In the rows, zero is written as 128.
Known rows:
zistos: [110 126 143 106 139 125 157 130 118  87 134 118 150 124 135 122 135 133
 135 123 164 137 117 122 142 142 103 133 130 105  94 120 148 125 139 126
 127]
vube: [159 127 144 172 110 133 114 133 148 142 116 133  75 178  90 127  93 110
 129 158 110 126  86 150 120 136  44 100  96 107 205 139 118  49  97 146
 154]
pedrem: [126 124 131 137 122 128 126 127 131 129 128 126 130 134 125 125 128 135
 128 129 147 129 133 117 136 132 139 126 134 126 112 125 134 160 134 124
 134]
niva: [126 122 132 136 123 129 127 128 131 131 130 124 134 136 120 123 126 136
 129 132 154 128 128 115 137 134 131 124 133 125 114 124 135 160 134 123
 135]
stasto: [135  97 116 118 168 119  94 142 125 105 127 141 121 112 108 152 125 148
 126 109  94 118 166 127 128 153 120 153 111 194 124 135 135 104 163 115
 110]
pusketul: [117 135 118 149 144 138 134 134 146 129 112 129 130 178 126 102 130 125
 115 116 122 135 148 107 128 126 120 157 150 136 113 165 133 135 133 102
 155]
mazer: [141 136 134 135 155 143 132 125 148 112 138 105 104  88 114 129 108 125
 137 137 131 123 106 157 129 114 153 134 130 167 166 131 126  46 104 128
 130]
brizodus: [125 121 124 127 121 130 130 126 126 128 131 127 133 132 124 126 131 134
 128 130 142 131 128 116 132 134 117 121 129 125 117 126 135 159 133 120
 133]
godro: [125 122 129 134 123 130 126 128 131 130 130 123 131 133 122 125 127 135
 128 130 152 127 130 115 136 133 136 126 133 126 115 126 135 160 135 124
 136]
brafliskik: [127 123 133 142 125 129 129 126 133 129 129 127 128 133 126 125 127 136
 128 130 148 129 133 118 135 131 139 125 135 132 109 122 134 163 133 124
 134]
nozaron: [129 115  94 105 145 150 129 124 130 138 146  99 109  95 121 128 122 126
 129 135 157 124 127 108 132 126 131 139 132 156 132 129 144 121 133 126
 146]
toplan: [128 118 133 134 117 131 128 129 132 130 132 122 134 134 114 122 127 138
 130 135 155 128 122 114 137 135 127 118 132 129 113 126 132 167 133 119
 137]
brobren: [125 120 117 124 130 134 130 126 126 134 134 122 126 126 127 127 128 131
 127 131 144 129 131 113 131 132 121 128 130 132 119 126 137 149 134 124
 137]
tafim: [140 143 157 153 126 126 126 136 143 108 113 127  93 162 107 127  96 113
 134 138 122 129  95 159 132 136  78 123 107  91 180 134 131  22 106 154
 138]
fluzun: [134 129 121 121 107 122 124 129 120 134 129 129 129 130 143 126 138 121
 128 126 133 127 152 117 129 124 146 131 128 117 100 120 121 163 140 142
 129]
kekluki: [137 129 123 124 110 127 123 129 127 132 132 119 124 120 137 125 132 123
 131 129 148 126 150 118 134 121 166 134 132 128 101 120 123 157 138 142
 133]
suflor: [120 122 169  98 182 100 128 158 108 192 135 126 176 137 127 125 124 113
 134 136  99  84  84 163 115 111 146 139 134 103 186 124  80  72 107 150
  93]
trusta: [133 125 114 115 112 124 129 127 116 137 131 130 128 129 148 128 141 118
 126 129 127 129 150 115 124 125 127 129 123 118 105 120 122 158 138 141
 129]

Facts:
drutuk φ nalu; muklazum φ sizin; muklazum φ triklusa; skebra φ plozus; skebra φ triklusa; skeva φ faklal
skeva φ leses; gadriske φ liklo; gadriske φ faklal; brisotu φ greploflen; bitru φ dastos; remik φ fluzun
remik φ zomen; remik φ meske; remik φ magul; vube φ greflas; fiplo φ mugre; fiplo φ damur
netri φ liklo; padin φ sotem; padin φ zimuk; padin φ drobok; moklu φ raruzo; moklu φ skotrugo
moklu φ nozaron; pesum φ meda; pesum φ tregol; sufam φ diroskis; siser φ drazostil; siser φ greflas
fuste φ liklo; suflor φ liklo; klekal φ grubre; muflar φ nozaron; muflar φ tregol; tinim φ laflo
tinim φ flasa; pidrus φ stunur; pidrus φ kekluki; pidrus φ steme; vaflu φ kluplun; vaflu φ tregol
mezil φ greploflen; seflo φ tiplis; seflo φ godro; seflo φ skotrugo; seflo φ stugan; seflo φ stekis
fuflamol φ brobren; fuflamol φ nozaron; fuflamol φ stekis; padregri φ tubrar; fiske φ leses; fiske φ dosilo
dizon φ sodruk; dizon φ brafliskik; plozason φ laflo; plozason φ trostuplim; plozason φ brafliskik; droze φ drazostil
droze φ greflas; flepla φ pliri; treruki φ zomen; treruki φ vetastek; skasonos φ liklo; skasonos φ truplon
skasonos φ moskim; studana φ pedrem; drosirer φ savil; drosirer φ rezizo; drosirer φ greflas; drosirer φ dosilo
plastis φ sizin; plastis φ stunur; plastis φ nalu; pegro φ plupi; fisasku φ plupi; pema φ plozus
pema φ nebado; drezu φ nazedam; moter φ bebam; moter φ kekluki; nulo φ diroskis; nulo φ tidas
nulo φ trostuplim; mazer φ sodruk; mazer φ betubon; mazer φ kekluki; mazer φ nozaron; mazer φ dosilo
truvon φ budim; truvon φ manul; truvon φ fopla; truvon φ stamu; testo φ stefla; testo φ rezizo
tafim φ greflo; tafim φ greflas; greno φ magul; vidri φ brizodus; vidri φ tunak; vidri φ rugum
gagril τ studana; sagri τ testik; flasa τ fuflamol; mamoko τ brifer; drutuk τ suflor; skikos τ ribro
muklazum τ fuflamol; trostuplim τ stamu; laflo τ fuflamol; fopla τ staski; tidas τ stamu; toplan τ tregol
skebra τ damur; skeva τ kluti; sizin τ staski; memevon τ fluzun; gadriske τ fuflamol; klebrem τ nufli
stekis τ zelo; katu τ kekluki; gograr τ fliflum; vigon τ zelo; budim τ faklal; mugre τ fluzun
meske τ staski; brisotu τ tunak; bitru τ rases; remik τ moklu; vube τ dizon; fiplo τ stamu
netri τ suflor; gazum τ tregol; stunur τ fuflamol; gidram τ greflo; skotrugo τ tregol; savil τ kabun
magul τ plupi; pesum τ fliflum; nozaron τ plupi; loplu τ fliflum; ziflelos τ greflo; brasom τ greflo
sufam τ fluzun; kloskur τ pidrus; diroskis τ staski; dastos τ tregol; zistos τ damur; fozas τ plerur
drazostil τ padregri; truplon τ brifer; godro τ kledres; greploflen τ faklal; stugan τ kavoste; siser τ kabun
fuste τ damur; grista τ kekluki; rugum τ studana; triklusa τ pidrus; duplapam τ kledres; klekal τ kekluki
leses τ kabun; sevi τ dizon; muflar τ suflor; dosilo τ liklo; padran τ greflo; flipun τ drezu
tinim τ tregol; nagona τ faklal; vaflu τ trusta; mezil τ greflo; tubrar τ kledres; seflo τ tapi
fiske τ nufli; stasto τ fuflamol; plozason τ staski; niva τ faklal; pliri τ kekluki; saflu τ kavoste
vetastek τ bagras; rezizo τ grepek; droze τ ribro; nuskes τ dizon; flepla τ faklal; gonak τ paflu
bebam τ damur; treruki τ suflor; meda τ trusta; brobren τ viplefan; lobri τ staski; fudriso τ truvon
skasonos τ fuflamol; drosirer τ kekluki; plastis τ testik; pegro τ greflo; stefla τ staski; memar τ paflu
fisasku τ dizon; moskim τ debutrus; pema τ plerur; betubon τ trogu; gasas τ trusta; zomen τ pidrus
raruzo τ damur; falokle τ nebado; kluplun τ fuflamol; klaplo τ kledres; skipo τ damur; sodruk τ studana
tiplis τ kavoste; grubre τ testik; fozom τ fuflamol; drobok τ dizon; greflas τ rases; moter τ greflo
nalu τ kavoste; pusketul τ greflo; nulo τ rases; fasar τ tuvoklol; mazer τ kabun; brido τ stugro
brustem τ debutrus; kovul τ bita; testo τ testik; brafliskik τ paflu; tafim τ viplefan; manul τ dizon
sotem τ padin; plozus τ rases; guper τ plerur; greno τ zelo; zimuk τ trusta; brizodus τ kavoste
pedrem τ drezu; rirak τ somek; nazedam τ greflo; brizin τ zelo; vidri τ tregol; steme τ zelo
sagri ψ drosirer; flasa ψ stefla; drutuk ψ moklu; skikos ψ sagri; muklazum ψ padregri; toplan ψ kabun
memevon ψ vigon; katu ψ memevon; meske ψ vidri; brisotu ψ brustem; fiplo ψ rirak; skotrugo ψ moskim
savil ψ skikos; tunak ψ rugum; magul ψ drazostil; ribro ψ fiske; plupi ψ raruzo; drazostil ψ tunak
viplefan ψ stugan; godro ψ skeva; stugan ψ testo; siser ψ trogu; fuste ψ truvon; duplapam ψ brifer
klekal ψ stasto; leses ψ klekal; kekluki ψ steme; padran ψ guper; pidrus ψ flepla; tubrar ψ fiplo
fuflamol ψ triklusa; fiske ψ budim; stasto ψ paflu; plozason ψ nazedam; niva ψ tuvoklol; pliri ψ fuflamol
bagras ψ fasar; saflu ψ trostuplim; rezizo ψ brizin; nuskes ψ fuste; brobren ψ grepek; studana ψ drutuk
staski ψ rezizo; tuvoklol ψ fegek; pegro ψ ribro; stefla ψ loplu; memar ψ duplapam; fisasku ψ grubre
betubon ψ treruki; raruzo ψ kloskur; skipo ψ trusta; fliflum ψ faklal; fozom ψ viplefan; moter ψ skipo
pusketul ψ brisotu; nulo ψ siser; mazer ψ zomen; brustem ψ gidram; kovul ψ brobren; truvon ψ fisasku
testo ψ sevi; brafliskik ψ flasa; trogu ψ vube; sotem ψ fudriso; greno ψ leses; zimuk ψ gagril
pedrem ψ saflu; rirak ψ padran; brizin ψ tapi

Rows:
No name comes twice in this set of rows, the named rows included.
[128 142 112 132 120 129 128 138 135 132 110 131 123 178 139 106 136 109
 117 116 112 134 163 108 124 123 120 158 136 111 110 159 123 127 139 127
 150] => greflo
[121 132 139 102 122 118 149 132 114  95 131 121 144 123 151 123 141 122
 136 121 155 134 140 124 138 132 133 139 128 101  82 114 133 133 143 146
 123] => damur
[123 125 118  94 130 158 102 147 120 133 101 145 115 127  99 143 117 151
 127 107 142 143  86 119 119 147 189 144 127 199 114 104 135  81 153 131
 104] => fozom
[129 122 120 109 120 120 130 132 111 148 133 129 140 133 143 127 140 119
 127 130 127 122 140 116 124 125 124 129 125 113 113 120 116 159 137 140
 125] => faklal
[148 136 114 110 150 138 134 125 131 124 141 109 100  80 140 134 122 106
 134 135 109 121 128 155 116 105 150 141 122 163 156 126 113  43 110 147
 126] => moklu
[126 123 131 141 118 127 127 131 129 132 122 128 113 164 122 125 117 124
 126 135 148 130 124 114 135 143  87 124 119  96 124 126 142 133 134 142
 145] => drazostil
[153 135 152 142 144 111 117 124 145  84 133 123 140 110 108 131 110 135
 142 126 107 113 159 172 139 124 124 132 119 143 163 138 105  53 116  99
 112] => greno
[162 134 133 148 113 130 114 125 142 142 131 128 107 108 120 129 124 117
 133 143  96 121 127 155 113 105 160 113 121 166 161 130  90 103 103 132
 126] => dizon
[126 128 138 142 109 122 133 121 128 113 124 143 142 135 132 127 138 139
 127 125 127 138 136 125 129 132 124 113 130 127 105 125 128 174 130 113
 124] => greploflen
[127 122 118 125 124 134 127 127 128 130 131 122 121 130 124 127 126 129
 128 131 144 130 129 115 133 133 117 128 127 125 123 128 138 140 133 128
 139] => dosilo
[120 117 118 118 131 128 133 128 118 140 132 130 138 135 131 128 135 129
 124 130 131 128 125 114 126 134 103 124 127 123 123 127 132 152 133 122
 130] => moskim
[137 137 141 143  97 114 122 127 127 120 120 141 135 136 147 125 141 129
 129 121 127 132 161 126 131 122 172 126 133 118  85 118 114 180 138 139
 121] => plupi
[141 144 159 156 123 124 124 138 145 107 110 126  88 172 103 127  91 110
 134 140 125 129  90 160 134 140  68 123 102  78 186 135 134  11 106 160
 142] => droze
[132 157 155 175 153 130 142 129 160  95 104 144 128 160 128 107 125 124
 121 113  75 138 134 161 116 110 139 148 147 159 143 167 110  61 102  97
 132] => pegro

The same nodes again, as new rows of numbers:
Known rows:
studana: [117 126 107 161 134 118 146 122 118 138 110 107 164 185  98 137 127 146
 120  50 151 139 116 159 148 156 152 143 145  96 115 116 112 160 104 156
 148 146 139  92 130 121 125 151 113 157]
klebrem: [118 120 119 156 132 101 138 147 131 122 103 127 160 182  97 150 126 138
 128  90 158 128 125 166 143 152 137 114 151  73  89 104  94 147 107 156
 155 134 146 114 100 136 128 161 107 166]
klekal: [132 131 112 164 156 133 166 123 109 118 113 144 166 196 112 124 122 149
 139  81 165 162 123 165 141 148 141 111 164  58  96 139  91 162  98 148
 142 134 113  93 112 144 118 162 100 166]
stasto: [115 104 106 166 143 113 161 132 115 116  99 161 207 193 116 136 125 143
 121  90 168 160 140 173 135 151 106 128 164  78 104 166  83 163 134 167
 113 142 118 101 114 129 137 152 142 172]
fozom: [104 108 108 153 121  87 145 127 130 130  96 165 210 181 103 151 136 147
 110  92 153 150 138 168 137 156 118 143 157  85  99 142  78 153 129 174
 129 144 127 105 116 114 146 148 143 166]
brizin: [126 124 110 157 135 112 140 131 129 123 104 132 161 185  92 147 140 159
 125  87 138 140 127 158 136 153 146 118 159  80  92 114  89 144  94 155
 169 142 139 111 104 128 130 154 108 164]
nagona: [118 122 118 155 132 103 139 147 132 121 100 128 158 182  96 151 127 140
 129  91 157 127 125 166 141 152 138 113 152  71  87 102  93 146 105 157
 158 133 146 116  99 136 128 163 105 168]
moklu: [107 122 100 172 129  84 191 139  94 133  90  98 152 203 110 137 103 165
  94  58 163 119  74 149 140 127 118 123 130  95  89  84  98 153 141 164
 165 126 152  64 158 140 148 162  80 149]
fiplo: [123 118 118 169 133  93 132 125 109 129 121 158 145 175  98 133 138 145
 130  92 153 155 118 171 146 155 166 138 175  71  89  95  90 164 106 156
 190 142 110  84 123 136 113 143  90 157]
muklazum: [133 144 116 162 128 105 145  87 130 113 139 161 203 184  91 140 146 114
  97  78 144 145 139 168 124 144 151 168 149  84  91  94  70 186 165 183
 125 139  87  93 124 140 149 144 143 165]
pesum: [120 126 112 164 125  79 170 141 106 126  95 134 155 187 105 141 119 163
 108  86 158 131  93 156 135 135 127 116 142  64  79  83  81 151 124 162
 176 121 140  81 128 148 141 165  80 159]
seflo: [117 125 109 169 120  67 187 141  90 132  93 138 150 188 112 136 113 177
  97  78 159 135  76 150 131 128 120 121 135  57  82  73  78 151 130 163
 187 113 138  64 142 153 146 166  68 155]
fudriso: [119 120 119 155 132 102 138 147 131 121 101 126 162 182  96 151 125 138
 128  89 158 127 126 166 143 152 137 115 151  73  89 104  94 147 107 156
 155 133 146 113 100 136 129 161 107 166]
plastis: [143 168 128 157 137 111 148  96 133 108 144 132 161 186  85 140 135 108
 112  81 150 122 120 163 132 135 172 137 144  72  69  53  75 179 144 166
 151 126  99  94 117 159 135 162 100 160]
stunur: [113 117 114 160 143 107 145 129 155  93 106 123 199 215  86 165 128 103
 104 115 155 111 151 177 127 141 118 117 156 109  66 100  76 152 171 181
 110 142 126 125  97 129 162 148 151 171]
skasonos: [117 106 107 154 114  48 152 149 106 136  99 196 217 109 122 156 135 159
 117  84 176 151 122 166 157 150  86 144 159  88  98 176  63 187 134 171
 158 146 145  90 146 137 122 170 128 165]
meske: [129 101 124 143 133 105 138 144 129 124 108 124 141 191 105 166 121 144
 125 114 168 137 152 170 160 167 151 106 160  65 115  91 102 124  89 133
 145 134 148 102  66 115 124 127 121 155]
plozus: [119 127 124 154 144 130 125 137 156 105 109 103 157 215  81 156 127 109
 130 103 150 113 146 174 133 153 154 104 154  82  79  81 100 136 115 159
 134 136 139 135  75 132 136 153 120 171]

Rows:
No name comes twice in this set of rows, the named rows included.
[121 118 107 147 170 104 140 148 171  92  94 112 184 180  83 185 129 125
 140 144 162 103 155 172 161 143 106  53 185 135  33 148  73 140 114 148
 153 169 165 140  96 123 129 168 116 161] => greflas
[132 160 107 166 149 120 167  85 125 119 135 102 166 201  86 136 129 125
 102  61 148 124 109 156 141 133 164 139 144 113  79  80  90 179 145 165
 149 145 110  75 151 138 140 152 103 148] => pidrus
[140 131 136 142 149 121 139 125 154  94 133  99 139 214  88 173 118  92
 117 129 172 102 163 177 154 150 164  96 155  83  79  44  91 135 134 141
 121 131 130 113  58 133 137 131 127 156] => sizin
[127 139 111 157 133 109 149 112 127 146 101  95 171 159  79 156 123 133
 113  48 162 153 119 166 136 166 150 145 123  70 119  84 119 184 107 160
 145 148 140  71 145 123 136 150 107 155] => truvon
[145 119 114 141 156  94 154 125 143 104 121 129 163 171  97 182 132 140
 120 139 166 121 158 165 173 148 134  80 177 112  69 114  69 141 110 130
 159 157 145 100  88 121 124 136 118 145] => stefla
[103  97  98 168 139  96 171 156 117 121  65 109 151 229  98 151 115 185
 110 109 144 134 105 155 129 142 114  84 155  80  76 101  92 110 103 156
 175 135 160  99 108 119 154 151  87 159] => godro
[ 92  79  98 150 149 100 136 188 144 129  63  91 175 171 105 174 110 151
 147  94 174 113 137 169 173 163  90  77 168 134  93 186 116 129  85 144
 144 168 206 134 108 101 116 163 123 163] => liklo
[130 130 112 157 129 105 141 122 121 129 114 141 165 175  95 140 141 159
 121  76 139 146 121 156 139 153 152 134 153  74 100 110  87 155  98 156
 171 140 128 100 113 134 127 154 106 161] => brisotu
[137 147 115 159 133 105 152 104 118 124 126 144 163 179  92 136 141 149
 113  76 141 145 114 155 134 144 161 138 151  70  88  88  78 167 114 160
 171 135 110  87 125 144 132 156  98 157] => nulo
[141 142  99 158 150  81 169 108 125 114 116 153 186 150  95 157 145 167
 115 105 147 136 116 151 155 130 122 102 172 114  52 139  53 173 120 154
 191 159 129  84 147 140 128 168  91 147] => fiske
[127 157 119 155 135  99 149 136 116 121 132 137 145 189  93 147 118 142
 113  91 153 129 113 165 131 142 150 137 151  66  85 103  65 164 120 153
 176 136 132  93 129 150 134 174  99 158] => tinim

